Here is a tiny trained network, its code and every weight. The questions are about switching its units off for an input and a class, where a switched-off unit gives its printed mean instead of its output.

import numpy as np


def w(rows, s, z=0):
    codes = np.array(rows[::2]) - 128.0
    scale = np.full(codes.shape[1], s)
    scale[-1] = z or s
    return codes * scale


def f(y):
    return y / 2 * (1 + np.tanh(0.7978845608 * (y + 0.044715 * y**3)))


def log_softmax(a):
    a = a - a.max(-1, keepdims=True)
    return a - np.log(np.exp(a).sum(-1, keepdims=True))


def net(x, mask):
    res = np.array(x, float).reshape(1, 7) / 4 @ E
    y = f(res @ A[0][:, :-1].T + A[0][:, -1])
    res = res + np.where(mask, y, B[0][:, -1]) @ B[0][:, :-1]
    return log_softmax(res[-1] @ U[:, :-1].T + U[:, -1])


A, B = {}, {}
E = w([
[126,129,131,131,128],'x0',
[132,113,190,56,3],'x1',
[89,57,170,43,237],'x2',
[234,248,192,90,192],'x3',
[125,128,129,124,125],'x4',
[131,127,128,126,130],'x5',
[28,235,74,35,131],'x6',
],0.0061)
A[0] = w([
[147,118,118,116,105,254],'N0',
[160,131,111,116,196,134],'N1',
[62,163,105,54,93,139],'N2',
[168,172,149,124,160,107],'N3',
[166,145,134,180,78,184],'N4',
[96,174,86,90,116,99],'N5',
[77,169,123,127,105,189],'N6',
[88,159,77,85,127,117],'N7',
[150,110,109,123,135,198],'N8',
[142,207,64,195,76,131],'N9',
[165,71,189,160,110,121],'N10',
[146,155,29,197,191,107],'N11',
[159,172,84,172,59,87],'N12',
[70,179,118,111,125,95],'N13',
[194,167,160,60,86,110],'N14',
[58,78,97,127,76,116],'N15',
[174,179,156,115,156,103],'N16',
[133,196,202,112,171,134],'N17',
[125,121,227,64,2,107],'N18',
[49,111,160,141,133,106],'N19',
[108,69,50,116,99,73],'N20',
[161,89,149,183,118,94],'N21',
[82,194,92,97,126,94],'N22',
[55,51,74,160,116,183],'N23',
[166,174,184,108,142,94],'N24',
[139,142,59,80,131,104],'N25',
[129,157,116,126,84,211],'N26',
[95,96,183,88,188,104],'N27',
[72,85,172,99,192,105],'N28',
],0.0098,0.0095)
B[0] = w([
[180,182,86,61,196,254],'N0',
[123,70,107,120,115,165],'N1',
[173,115,163,169,174,207],'N2',
[118,100,60,164,46,155],'N3',
[132,110,141,74,154,203],'N4',
[148,126,190,182,146,155],'N5',
[187,116,135,114,149,201],'N6',
[175,123,177,172,146,167],'N7',
[165,185,128,72,166,186],'N8',
[130,37,184,35,94,197],'N9',
[175,169,192,202,197,172],'N10',
[6,46,99,136,154,181],'N11',
[84,11,195,110,84,160],'N12',
[171,83,210,210,141,151],'N13',
[114,82,61,160,113,167],'N14',
[182,136,73,165,103,195],'N15',
[178,130,42,206,39,161],'N16',
[176,114,97,142,111,188],'N17',
[3,63,57,194,211,215],'N18',
[178,100,127,139,95,143],'N19',
[172,153,101,240,29,152],'N20',
[162,101,207,162,138,149],'N21',
[165,107,188,190,138,164],'N22',
[204,188,90,119,102,241],'N23',
[171,116,76,203,36,154],'N24',
[138,105,135,161,141,135],'N25',
[134,105,116,46,184,214],'N26',
[90,23,186,54,28,163],'N27',
[116,64,145,80,72,167],'N28',
],0.0072,0.0085)
U = w([
[181,151,76,195,9,84],'0',
[172,146,134,83,177,231],'1',
[166,145,135,89,176,240],'2',
[182,138,255,196,190,3],'3',
[121,83,202,54,49,60],'4',
[41,108,82,181,193,133],'5',
[165,169,130,81,165,197],'6',
[60,236,157,121,110,32],'7',
],0.013,0.0055)

Each question gives the input, the list of numbers given to net, and the class t.
The units are the neurons (one row each of A and B). Each row of codes is followed by its name. A weight is (code - 128) times the scale printed after its matrix; where a second scale follows, it is the last column's (A, B and U).
mask holds one flag per neuron, in row order. A switched-off neuron (its flag False) gives its mean, the last column of its row in B, instead of its output. The means were averaged over made-up inputs and are rounded, as every weight is.
A unit's drop is (log p(t) with every unit on - log p(t) with that unit switched off) / (log p(t) with every unit on - log p(t) with every unit switched off).
The circuit of an input: a set's keep is (log p(t) with only the set's units on - log p(t) with every unit switched off) / (log p(t) with every unit on - log p(t) with every unit switched off). Starting from the 12 units with the biggest drops (on a tie, the unit counted first), units are removed one at a time, each time the one whose removal leaves the highest keep (on an exact tie, the one counted first), for as long as the keep stays at least 0.8.
circuit, biggest first: the units of the circuit, biggest drop first
unit that matters most: the unit with the biggest drop
top k neurons: the k neurons with the biggest drops, biggest first
drop when u is switched off: that unit's drop, to one decimal
input [-6,0,-2,6,1,0,-6], class 0: circuit, biggest first : [N16; N24]
input [-6,-2,8,-1,-3,5,-7], class 4: circuit, biggest first : [N27]
input [-3,6,0,8,-3,-1,-7], class 0: circuit, biggest first : [N24; N16]
input [1,0,-7,-2,-1,6,1], class 4: circuit, biggest first : [N9; N12]
input [-2,8,4,6,-6,3,-7], class 5: circuit, biggest first : [N18; N14]
input [-3,-7,6,4,-5,-4,1], class 5: circuit, biggest first : [N11; N23]
input [-2,-6,-8,-7,5,-1,6], class 4: top 2 neurons : [N9; N12]
input [2,2,7,0,-4,-6,-3], class 4: top 2 neurons : [N27; N28]
input [-3,5,-2,8,6,6,-8], class 0: top 4 neurons : [N24; N16; N14; N3]
input [-4,-3,-8,-2,6,-6,1], class 4: circuit, biggest first : [N9; N12]
input [0,-8,-5,-6,8,3,7], class 1: top 2 neurons : [N18; N23]
input [-2,-1,8,7,0,1,3], class 4: circuit, biggest first : [N27; N28]
input [-2,5,-8,2,-3,-5,-8], class 3: top 2 neurons : [N10; N21]
input [4,7,-8,1,0,3,5], class 4: circuit, biggest first : [N9]
input [-3,-7,0,6,-1,0,8], class 3: top 2 neurons : [N22; N13]
input [0,7,0,-5,4,-1,4], class 5: top 2 neurons : [N18; N9]
input [-1,-7,-7,2,6,0,-1], class 4: top 3 neurons : [N9; N18; N12]
input [5,-1,0,-5,-1,2,-8], class 3: top 2 neurons : [N10; N21]
input [7,-1,-3,-7,3,-2,-8], class 3: top 3 neurons : [N10; N21; N16]
input [-5,6,-3,-3,-7,-3,6], class 1: unit that matters most : N26
input [2,7,-3,8,-4,3,-2], class 0: top 2 neurons : [N24; N16]
input [6,2,-8,-2,-6,-4,-7], class 4: drop when N7 is switched off : 0.1
